Here is a tiny trained network, its code and every weight. The questions are about switching its units off for an input and a target symbol, where a switched-off unit gives its printed mean instead of its output.

import numpy as np


def w(rows, s, z=0):
    codes = np.array(rows[::2]) - 128.0
    scale = np.full(codes.shape[1], s)
    scale[-1] = z or s
    return codes * scale


def f(y):
    return np.maximum(y, 0)


def softmax(a):
    e = np.exp(a - a.max(-1, keepdims=True))
    return e / e.sum(-1, keepdims=True)


def log_softmax(a):
    a = a - a.max(-1, keepdims=True)
    return a - np.log(np.exp(a).sum(-1, keepdims=True))


def net(x, mask):
    ids = ['ΓΔΞΨαβεζθλμπτω'.index(c) for c in x.split()]
    T = len(ids)
    res = E[ids] + P[:T]
    r = res
    for j in range(2):
        rows = slice(4 * j, 4 * j + 4)
        q, k, v = (r @ M[0][rows].T for M in (Q, K, V))
        z = softmax(np.where(np.tri(T) > 0, q @ k.T / 4**0.5, -1e9)) @ v
        o = O[0][rows]
        res = res + np.where(mask[j], z, o[:, -1]) @ o[:, :-1]
    y = f(res @ A[0][:, :-1].T + A[0][:, -1])
    res = res + np.where(mask[2:26], y, B[0][:, -1]) @ B[0][:, :-1]
    return log_softmax(res[-1] @ U[:, :-1].T + U[:, -1])


Q, K, V, O, A, B = {}, {}, {}, {}, {}, {}
E = w([
[180,28,182],'Γ',
[175,161,207],'Δ',
[102,126,119],'Ξ',
[137,35,2],'Ψ',
[155,169,104],'α',
[98,146,120],'β',
[100,113,130],'ε',
[103,162,94],'ζ',
[81,89,73],'θ',
[160,203,61],'λ',
[137,133,92],'μ',
[169,208,146],'π',
[11,141,188],'τ',
[151,142,150],'ω',
],0.013)
P = w([
[1,113,181],'0',
[109,121,162],'1',
[152,113,141],'2',
[169,116,136],'3',
[186,114,155],'4',
[198,96,133],'5',
[199,111,132],'6',
[211,110,128],'7',
[206,136,133],'8',
],0.0042)
Q[0] = w([
[189,131,89],'H0',
[68,199,129],'H0',
[12,161,114],'H0',
[12,144,102],'H0',
[214,117,128],'H1',
[115,39,198],'H1',
[8,46,182],'H1',
[214,145,110],'H1',
],0.012)
K[0] = w([
[164,111,55],'H0',
[151,173,201],'H0',
[112,252,212],'H0',
[98,243,161],'H0',
[202,75,151],'H1',
[160,151,148],'H1',
[70,189,155],'H1',
[205,57,112],'H1',
],0.011)
V[0] = w([
[138,203,213],'H0',
[163,38,162],'H0',
[191,246,209],'H0',
[52,101,44],'H0',
[96,233,93],'H1',
[88,216,81],'H1',
[160,254,116],'H1',
[194,23,136],'H1',
],0.0075)
O[0] = w([
[58,132,144,37],'H0',
[142,68,3,174],'H0',
[92,91,195,3],'H0',
[187,192,94,191],'H0',
[107,217,92,84],'H1',
[112,236,136,85],'H1',
[16,203,95,91],'H1',
[188,13,197,169],'H1',
],0.005,0.002)
A[0] = w([
[67,190,91,130],'N0',
[1,145,77,218],'N1',
[88,128,228,205],'N2',
[125,143,91,130],'N3',
[45,105,66,191],'N4',
[136,56,170,177],'N5',
[139,153,57,114],'N6',
[250,165,120,71],'N7',
[72,186,110,190],'N8',
[61,142,109,205],'N9',
[150,192,127,142],'N10',
[122,150,192,168],'N11',
[48,92,46,197],'N12',
[147,154,61,23],'N13',
[136,123,80,74],'N14',
[44,101,94,244],'N15',
[177,195,146,128],'N16',
[167,165,193,80],'N17',
[92,117,101,154],'N18',
[107,121,73,95],'N19',
[225,120,252,211],'N20',
[179,188,172,251],'N21',
[101,165,210,150],'N22',
[116,86,104,20],'N23',
],0.0091,0.0033)
B[0] = w([
[150,157,158,173],'N0',
[188,139,168,206],'N1',
[44,102,111,189],'N2',
[119,118,133,148],'N3',
[203,106,155,177],'N4',
[42,133,100,183],'N5',
[161,129,152,168],'N6',
[123,66,100,229],'N7',
[123,156,191,186],'N8',
[166,126,208,179],'N9',
[151,179,88,171],'N10',
[51,153,94,168],'N11',
[233,129,141,183],'N12',
[164,191,85,151],'N13',
[115,133,122,145],'N14',
[145,86,162,186],'N15',
[188,170,61,181],'N16',
[132,138,46,159],'N17',
[198,97,133,149],'N18',
[167,187,147,144],'N19',
[80,97,87,254],'N20',
[116,144,45,225],'N21',
[13,176,138,176],'N22',
[175,255,97,137],'N23',
],0.0065)
U = w([
[110,1,119,149],'Γ',
[21,116,86,113],'Δ',
[108,140,78,203],'Ξ',
[189,98,68,94],'Ψ',
[127,148,137,106],'α',
[101,124,205,123],'β',
[130,114,127,30],'ε',
[102,147,76,172],'ζ',
[110,150,46,200],'θ',
[174,200,140,3],'λ',
[217,68,225,165],'μ',
[85,175,108,100],'π',
[130,112,134,33],'τ',
[87,112,136,167],'ω',
],0.0094,0.0052)

Each question gives the input, a string of symbols that net reads in full, and the target symbol t.
The units are the heads (4 rows each of Q, K, V and O) and the neurons (one row each of A and B). Each row of codes is followed by its name. A weight is (code - 128) times the scale printed after its matrix; where a second scale follows, it is the last column's (O, A, B and U).
mask holds one flag per unit, heads first, then neurons. A switched-off unit (its flag False) gives its mean, the last column of its rows in O or B, instead of its output. The means were averaged over made-up inputs and are rounded, as every weight is.
A unit's drop is (log p(t) with every unit on - log p(t) with that unit switched off) / (log p(t) with every unit on - log p(t) with every unit switched off).
The circuit of an input: a set's keep is (log p(t) with only the set's units on - log p(t) with every unit switched off) / (log p(t) with every unit on - log p(t) with every unit switched off). Starting from the 12 units with the biggest drops (on a tie, the unit counted first), units are removed one at a time, each time the one whose removal leaves the highest keep (on an exact tie, the one counted first), for as long as the keep stays at least 0.8.
circuit, biggest first: the units of the circuit, biggest drop first
unit that matters most: the unit with the biggest drop
which heads matter: for each layer, one digit per head in row order, 1 if its drop is at least 0.15 and else 0, layers parted by /
drop of u: that unit's drop, to one decimal
input θ Δ Ψ Δ Ψ α, target Ψ: circuit, biggest first	[H0 H1 N7]
input Γ ω Ψ Δ Δ, target Ψ: circuit, biggest first	[H0 N16 N7]
input Ψ Δ τ, target β: which heads matter	10
input λ Ψ ω, target Ψ: which heads matter	10
input Ψ Δ Δ Δ λ, target Ψ: unit that matters most	H1
input Δ Γ Δ ε π ε μ Δ, target Γ: which heads matter	11
input Γ Γ ω Ξ, target Γ: circuit, biggest first	[H1 H0]
input Δ θ τ μ Δ β Δ Ψ π, target Ψ: which heads matter	11
input Δ Δ Δ Ξ, target μ: which heads matter	01
input Δ Δ Δ, target Δ: which heads matter	10
input θ ω Δ, target θ: which heads matter	10
input Δ θ θ ω π, target θ: which heads matter	00
input α Γ Γ α Γ Δ α, target Γ: which heads matter	01
input Γ Ψ Δ Ξ, target Γ: which heads matter	11
input θ λ θ π, target θ: drop of H1	0.1
input α π Δ λ, target λ: drop of N20	0.1
input Ξ τ Γ, target Γ: drop of N10	0.0
